Below is a small trained network, with its code and all its weights. Each question gives an input and a class and asks what happens when units are switched off, that is, made to give their printed mean instead of their output.

import numpy as np


def w(rows, s, z=0):
    codes = np.array(rows[::2]) - 128.0
    scale = np.full(codes.shape[1], s)
    scale[-1] = z or s
    return codes * scale


def f(y):
    return y / 2 * (1 + np.tanh(0.7978845608 * (y + 0.044715 * y**3)))


def log_softmax(a):
    a = a - a.max(-1, keepdims=True)
    return a - np.log(np.exp(a).sum(-1, keepdims=True))


def net(x, mask):
    res = np.array(x, float).reshape(1, 6) / 4 @ E
    y = f(res @ A[0][:, :-1].T + A[0][:, -1])
    res = res + np.where(mask, y, B[0][:, -1]) @ B[0][:, :-1]
    return log_softmax(res[-1] @ U[:, :-1].T + U[:, -1])


A, B = {}, {}
E = w([
[245,139,12,121,58],'x0',
[139,14,169,123,51],'x1',
[145,151,146,138,115],'x2',
[119,120,122,127,133],'x3',
[115,115,118,125,132],'x4',
[184,105,108,255,205],'x5',
],0.0096)
A[0] = w([
[215,106,102,47,74,2],'n0',
[102,124,149,106,105,175],'n1',
[90,226,106,59,204,90],'n2',
[136,158,73,156,140,120],'n3',
[181,108,63,97,33,205],'n4',
[82,129,169,116,109,122],'n5',
[117,106,170,94,126,121],'n6',
[114,174,105,83,98,59],'n7',
[126,167,61,172,188,103],'n8',
[162,119,78,97,70,45],'n9',
[104,184,111,71,143,110],'n10',
[68,131,220,142,246,217],'n11',
[154,82,158,184,172,57],'n12',
[170,185,32,128,184,117],'n13',
[137,125,90,138,31,172],'n14',
[177,111,65,97,56,164],'n15',
[180,149,36,193,149,102],'n16',
[53,106,158,106,66,112],'n17',
[87,145,146,175,133,145],'n18',
[93,114,137,113,108,136],'n19',
[99,178,97,71,79,97],'n20',
[92,68,174,76,145,112],'n21',
[183,115,74,161,144,108],'n22',
[69,124,181,98,129,154],'n23',
[79,142,191,156,211,44],'n24',
[114,106,110,144,127,108],'n25',
[112,129,190,128,94,162],'n26',
[196,51,190,254,190,118],'n27',
[97,85,223,74,105,151],'n28',
],0.0091,0.0082)
B[0] = w([
[176,57,178,91,67,164],'n0',
[130,119,160,158,108,162],'n1',
[254,65,91,16,129,187],'n2',
[96,139,150,152,117,155],'n3',
[126,182,91,108,163,240],'n4',
[95,130,147,159,137,153],'n5',
[86,128,145,136,124,145],'n6',
[135,141,95,123,164,141],'n7',
[90,137,139,167,133,171],'n8',
[186,93,149,65,114,156],'n9',
[207,117,104,79,153,158],'n10',
[191,85,135,64,116,254],'n11',
[170,101,131,93,119,148],'n12',
[73,150,152,169,107,193],'n13',
[128,145,106,111,152,192],'n14',
[142,146,80,77,163,212],'n15',
[48,154,142,187,116,190],'n16',
[114,109,142,143,110,166],'n17',
[134,116,129,108,127,155],'n18',
[125,105,148,146,136,144],'n19',
[161,127,86,77,149,166],'n20',
[120,136,153,144,109,161],'n21',
[80,150,142,158,128,166],'n22',
[107,140,133,151,112,180],'n23',
[148,158,55,111,206,173],'n24',
[132,131,114,122,138,124],'n25',
[112,116,155,157,117,162],'n26',
[195,127,75,50,160,217],'n27',
[105,147,167,164,94,191],'n28',
],0.0097,0.012)
U = w([
[171,55,153,82,76,250],'0',
[127,158,96,102,224,24],'1',
[2,147,184,241,83,159],'2',
],0.0095,0.0019)

Each question gives the input, the list of numbers given to net, and the class t.
The units are the neurons (one row each of A and B). Each row of codes is followed by its name. A weight is (code - 128) times the scale printed after its matrix; where a second scale follows, it is the last column's (A, B and U).
mask holds one flag per neuron, in row order. A switched-off neuron (its flag False) gives its mean, the last column of its row in B, instead of its output. The means were averaged over made-up inputs and are rounded, as every weight is.
A unit's drop is (log p(t) with every unit on - log p(t) with that unit switched off) / (log p(t) with every unit on - log p(t) with every unit switched off).
The circuit of an input: a set's keep is (log p(t) with only the set's units on - log p(t) with every unit switched off) / (log p(t) with every unit on - log p(t) with every unit switched off). Starting from the 12 units with the biggest drops (on a tie, the unit counted first), units are removed one at a time, each time the one whose removal leaves the highest keep (on an exact tie, the one counted first), for as long as the keep stays at least 0.8.
units of the circuit, in order: the units of the circuit, biggest drop first
unit that matters most: the unit with the biggest drop
k most important neurons: the k neurons with the biggest drops, biggest first
drop of u: that unit's drop, to one decimal
input [-6,1,-4,-6,3,6], class 0: unit that matters most -> n11
input [-4,-4,4,6,-3,0], class 0: units of the circuit, in order -> (n11 n4)
input [6,5,4,7,0,2], class 1: units of the circuit, in order -> (n4 n15)
input [-5,-7,-7,3,-4,-4], class 0: units of the circuit, in order -> (n2 n11)
input [0,-7,7,-6,-3,-1], class 0: 2 most important neurons -> (n2 n4)
input [-1,-2,-7,-1,0,-1], class 0: units of the circuit, in order -> (n4 n24)
input [1,-8,7,7,-8,2], class 2: 3 most important neurons -> (n13 n27 n16)
input [-6,1,-4,4,6,-5], class 2: 2 most important neurons -> (n28 n27)
input [5,-2,4,4,-3,-6], class 1: 3 most important neurons -> (n4 n11 n15)
input [-7,4,8,3,4,0], class 2: 2 most important neurons -> (n2 n28)
input [1,8,1,-4,8,4], class 1: 2 most important neurons -> (n11 n0)
input [-7,2,-8,-2,0,-1], class 2: 2 most important neurons -> (n2 n28)
input [8,0,0,8,-7,-5], class 1: 3 most important neurons -> (n4 n15 n11)
input [7,-1,-2,-1,-8,-8], class 1: unit that matters most -> n4
input [7,8,4,-5,0,1], class 1: 2 most important neurons -> (n4 n15)
input [2,0,0,7,-7,-2], class 1: drop of n0 -> 0.1
input [7,8,-8,3,-2,6], class 1: drop of n15 -> 0.1
input [7,-3,0,7,-8,-5], class 1: drop of n15 -> 0.2
